Below are the code and all the weights of a small trained network. Each question names an input and a class and asks about switching units off, where a switched-off unit gives its printed mean instead of its output.

import numpy as np


def w(rows, s, z=0):
    codes = np.array(rows[::2]) - 128.0
    scale = np.full(codes.shape[1], s)
    scale[-1] = z or s
    return codes * scale


def norm(h):
    return h / np.sqrt((h * h).mean(-1, keepdims=True) + 1e-5)


def f(y):
    return y / 2 * (1 + np.tanh(0.7978845608 * (y + 0.044715 * y**3)))


def log_softmax(a):
    a = a - a.max(-1, keepdims=True)
    return a - np.log(np.exp(a).sum(-1, keepdims=True))


def net(x, mask):
    res = np.array(x, float).reshape(1, 7) / 4 @ E
    u = 0
    for l in range(2):
        y = f(norm(res) @ A[l][:, :-1].T + A[l][:, -1])
        res = res + np.where(mask[u : u + 9], y, B[l][:, -1]) @ B[l][:, :-1]
        u += 9
    return log_softmax(norm(res)[-1] @ U[:, :-1].T + U[:, -1])


A, B = {}, {}
E = w([
[142,47,169,254,127,138,150],'x0',
[108,60,105,167,183,50,82],'x1',
[120,81,139,81,117,164,215],'x2',
[215,87,74,173,127,98,165],'x3',
[108,161,120,110,170,131,183],'x4',
[60,202,152,139,120,52,217],'x5',
[168,103,122,169,6,97,131],'x6',
],0.007)
A[0] = w([
[134,93,124,97,163,168,124,11],'L0N1',
[144,7,167,201,126,135,165,87],'L0N2',
[98,154,138,144,160,137,110,26],'L0N3',
[88,140,166,186,203,125,98,76],'L0N4',
[142,126,139,172,112,104,106,139],'L0N5',
[40,153,143,162,166,126,99,3],'L0N6',
[49,120,153,107,180,124,185,22],'L0N7',
[110,161,106,119,130,109,129,89],'L0N8',
[157,179,132,128,121,160,172,76],'L0N9',
],0.013,0.0043)
B[0] = w([
[122,119,102,131,174,152,122,140],'L0N1',
[68,2,203,199,98,79,106,255],'L0N2',
[158,145,154,75,129,99,131,129],'L0N3',
[135,158,210,133,100,88,163,177],'L0N4',
[150,149,103,105,107,122,71,167],'L0N5',
[168,199,140,79,161,66,145,154],'L0N6',
[119,161,150,177,49,97,118,173],'L0N7',
[128,113,160,181,156,157,145,132],'L0N8',
[155,138,132,74,138,129,168,151],'L0N9',
],0.0095,0.0086)
A[1] = w([
[168,190,131,138,13,190,198,97],'L1N1',
[60,44,153,18,187,148,86,87],'L1N2',
[163,130,150,132,59,215,47,181],'L1N3',
[62,132,148,49,81,152,239,1],'L1N4',
[122,20,179,117,81,159,163,136],'L1N5',
[161,118,111,178,197,135,198,29],'L1N6',
[95,91,87,218,153,59,199,149],'L1N7',
[87,129,118,2,221,126,117,195],'L1N8',
[102,216,124,71,68,181,148,110],'L1N9',
],0.0088,0.0045)
B[1] = w([
[184,177,243,126,182,51,156,196],'L1N1',
[216,130,81,194,245,220,136,168],'L1N2',
[57,97,107,120,42,71,80,211],'L1N3',
[83,254,239,19,142,101,142,172],'L1N4',
[131,168,135,208,161,61,171,254],'L1N5',
[208,157,64,140,214,210,119,118],'L1N6',
[194,43,150,205,131,174,86,224],'L1N7',
[164,117,136,203,146,151,183,192],'L1N8',
[223,75,208,155,138,98,168,200],'L1N9',
],0.0084,0.0064)
U = w([
[185,68,73,160,222,230,162,29],'0',
[155,206,207,44,156,115,191,196],'1',
[114,4,172,214,70,100,105,234],'2',
[56,87,26,65,54,141,55,2],'3',
],0.013,0.0035)

Each question gives the input, the list of numbers given to net, and the class t.
The units are the neurons (one row each of A and B). Each row of codes is followed by its name. A weight is (code - 128) times the scale printed after its matrix; where a second scale follows, it is the last column's (A, B and U).
mask holds one flag per neuron, layer by layer. A switched-off neuron (its flag False) gives its mean, the last column of its row in B, instead of its output. The means were averaged over made-up inputs and are rounded, as every weight is.
A unit's drop is (log p(t) with every unit on - log p(t) with that unit switched off) / (log p(t) with every unit on - log p(t) with every unit switched off).
The circuit of an input: a set's keep is (log p(t) with only the set's units on - log p(t) with every unit switched off) / (log p(t) with every unit on - log p(t) with every unit switched off). Starting from the 12 units with the biggest drops (on a tie, the unit counted first), units are removed one at a time, each time the one whose removal leaves the highest keep (on an exact tie, the one counted first), for as long as the keep stays at least 0.8.
units of the circuit, in order: the units of the circuit, biggest drop first
unit that matters most: the unit with the biggest drop
k most important neurons: the k neurons with the biggest drops, biggest first
k most important neurons of layer l: the k neurons of layer l with the biggest drops, biggest first
drop when u is switched off: that unit's drop, to one decimal
input [3,-7,8,-6,-8,-3,-7], class 1: units of the circuit, in order => (L0N2)
input [-5,7,-6,6,2,4,-6], class 1: 4 most important neurons of layer 0 => (L0N2, L0N4, L0N6, L0N3)
input [0,1,-3,5,5,3,0], class 0: 2 most important neurons => (L0N2, L1N6)
input [-3,3,-2,6,4,7,-2], class 0: 4 most important neurons => (L0N2, L1N6, L1N3, L0N8)
input [-1,2,-6,5,8,1,0], class 0: 2 most important neurons => (L0N2, L1N6)
input [-3,-2,8,-8,-7,-5,3], class 0: units of the circuit, in order => (L1N2, L0N7)
input [-5,-3,-1,-1,-5,-3,-3], class 0: 2 most important neurons => (L1N2, L0N7)
input [-8,8,6,4,4,-8,7], class 0: 2 most important neurons of layer 0 => (L0N7, L0N2)
input [-1,6,-8,-4,5,7,7], class 1: 4 most important neurons => (L0N2, L0N6, L1N3, L0N5)
input [1,-6,6,-7,-7,3,8], class 1: drop when L0N2 is switched off => 0.1
input [-5,4,-8,-5,5,-1,4], class 1: drop when L0N2 is switched off => 0.4
input [-5,7,-1,-6,-8,8,-5], class 1: drop when L0N2 is switched off => 0.2
input [-7,-2,-6,4,3,1,6], class 1: drop when L0N2 is switched off => 2.4
input [1,6,4,-6,-2,-5,-4], class 0: unit that matters most => L1N2
